x =
[[ 18   6   6 -10  18   9  13   9   3   2   9   7  21   6  10]
 [ 17   5   5 -10  17   9  13   8   2   2   8   6  20   5   9]
 [ 17   5   5 -10  17   9  13   8   2   2   8   6  20   5   9]
 [ 18   6   6 -10  17   9  13   9   3   2   9   6  21   6  10]
 [ 17   5   5 -11  17   9  13   8   2   1   8   6  21   5   9]
 [-14  -3  -4  31 -17   2  -9   0  10  11  -9   3 -22   5  -2]
 [-14  -3  -4  29 -17   1  -9  -1   9  10  -9   3 -22   4  -3]
 [ 21   6   6 -13  21  11  16  10   2   2   9   7  25   7  11]
 [-14  -3  -4  31 -17   2  -9   0  10  12  -9   4 -22   5  -2]
 [-15  -4  -4  29 -17   0 -10  -1   8  10  -9   2 -22   4  -3]
 [ 19   6   6 -11  19  10  15  10   3   2   9   7  23   6  11]
 [-14  -3  -4  30 -17   2  -9   0   9  11  -9   3 -22   5  -3]
 [-15  -3  -4  29 -17   1  -9  -1   9  10  -9   3 -22   4  -3]
 [ 20   6   6 -13  20  10  15   9   2   1  10   7  24   6  11]
 [ 18   6   6 -10  18  10  14   9   3   2   9   7  21   6  10]
 [ 17   5   6 -10  17   9  13   9   2   2   8   6  20   5   9]]
Rows and columns are numbered from 1.
The entry at row 1, column 3 is 6
The entry in row 2 and column 1 -> 17
The entry in row 3 and column 3 is 5
The entry at row 3, column 1: 17
The entry in the top-left corner -> 18
Find the entry at row 1, column 2.
6
The entry at row 2, column 3: 5
Find the bottom-left entry.
17
The bottom-right entry -> 9

array([[  6,  17,   0,  -4,   0,  -3,  -6],
       [-27,  -2,  -9, -10,  26,   3, -11],
       [ -4, -10,  -5,  11,  15,   4,  -4],
       [ -2,   9,   1,  -4,  -8,  -5,  -5],
       [-29, -13,  -3,  -3,  19,   4, -11],
       [-26, -10,  -3,  -5,  23,   6,  -4],
       [-43, -14,  -5,  -4,  38,  12,  -9],
       [-21,  -8,   4,  -7,  20,   7, -11]])
Counting starts at 1.
Find the entry in the bottom-left corner.
-21
The entry in row 1 and column 3: 0
The top entry of the column that holds the smallest entry: 6
The entry at row 3, column 1: -4
The entry directly above the largest entry: 23
Find the bottom entry of the column that holds the largest entry.
20
The entry just right of 23 is 6
Find the entry at row 1, column 2.
17
The entry at row 2, column 1 is -27
Find the top-right entry.
-6
The top entry of the column that holds the largest entry: 0
The entry directly below 1: -3
Find the entry at row 3, column 2.
-10
Find the bottom-right entry.
-11
The smallest entry: -43
Find the entry directly above -7.
-4
The entry just right of -27: -2
The maximum is 38
Find the entry just right of the smallest entry.
-14
Find the entry directly below 26.
15
Find the entry directly below -29.
-26
The entry at row 3, column 3 is -5

A = -11	19	-19	16	5	29	26	-11	26	5	11	36	28	33	3	-17
The entry just left of -17 is 3
The third entry from the right: 33
Read off the third entry from the left.
A: -19
The first entry -> -11

Read these off the table that follows.
1) Report the third entry, reading row by row.
2) Report the top-left entry.
3) Report the 3rd entry on the diagonal from the top-right corner.
4) Report the entry just left of 793.
5) Report the first entry in the row that holds the largest entry.
6) Report the fifth entry in reading order.
7) Report the entry directly above the largest entry.
8) Report the 2nd entry on the diagonal from the top-right corner.
436	256	288	-259	505	9	459	666	-1	74	337	-32
-137	-30	-1	509	-258	275	-207	-440	389	233	54	177
-229	322	-120	-394	524	-37	190	444	-317	-63	-440	345
958	160	619	172	282	107	580	679	210	182	869	-119
814	-15	565	793	-210	277	251	114	380	267	794	85
769	17	523	275	61	207	349	241	570	324	967	-323
-105	-16	21	555	-263	266	-181	-407	331	227	45	229
-454	277	-229	-62	264	37	-30	111	-356	-75	-683	576
-49	44	63	586	-207	224	-103	-237	95	122	-111	442
-243	145	-119	-406	337	92	56	29	325	163	27	-201
992	169	649	468	163	112	537	662	-12	118	681	223
5	-57	82	292	-147	275	-94	-358	619	327	382	-182
-387	119	-180	-380	270	109	-46	-103	358	162	-53	-185
40	-50	106	426	-224	288	-117	-388	591	313	366	-83
-90	90	11	530	-150	182	-96	-177	-5	84	-208	502
1) 288
2) 436
3) -63
4) 565
5) 992
6) 505
7) -243
8) 54
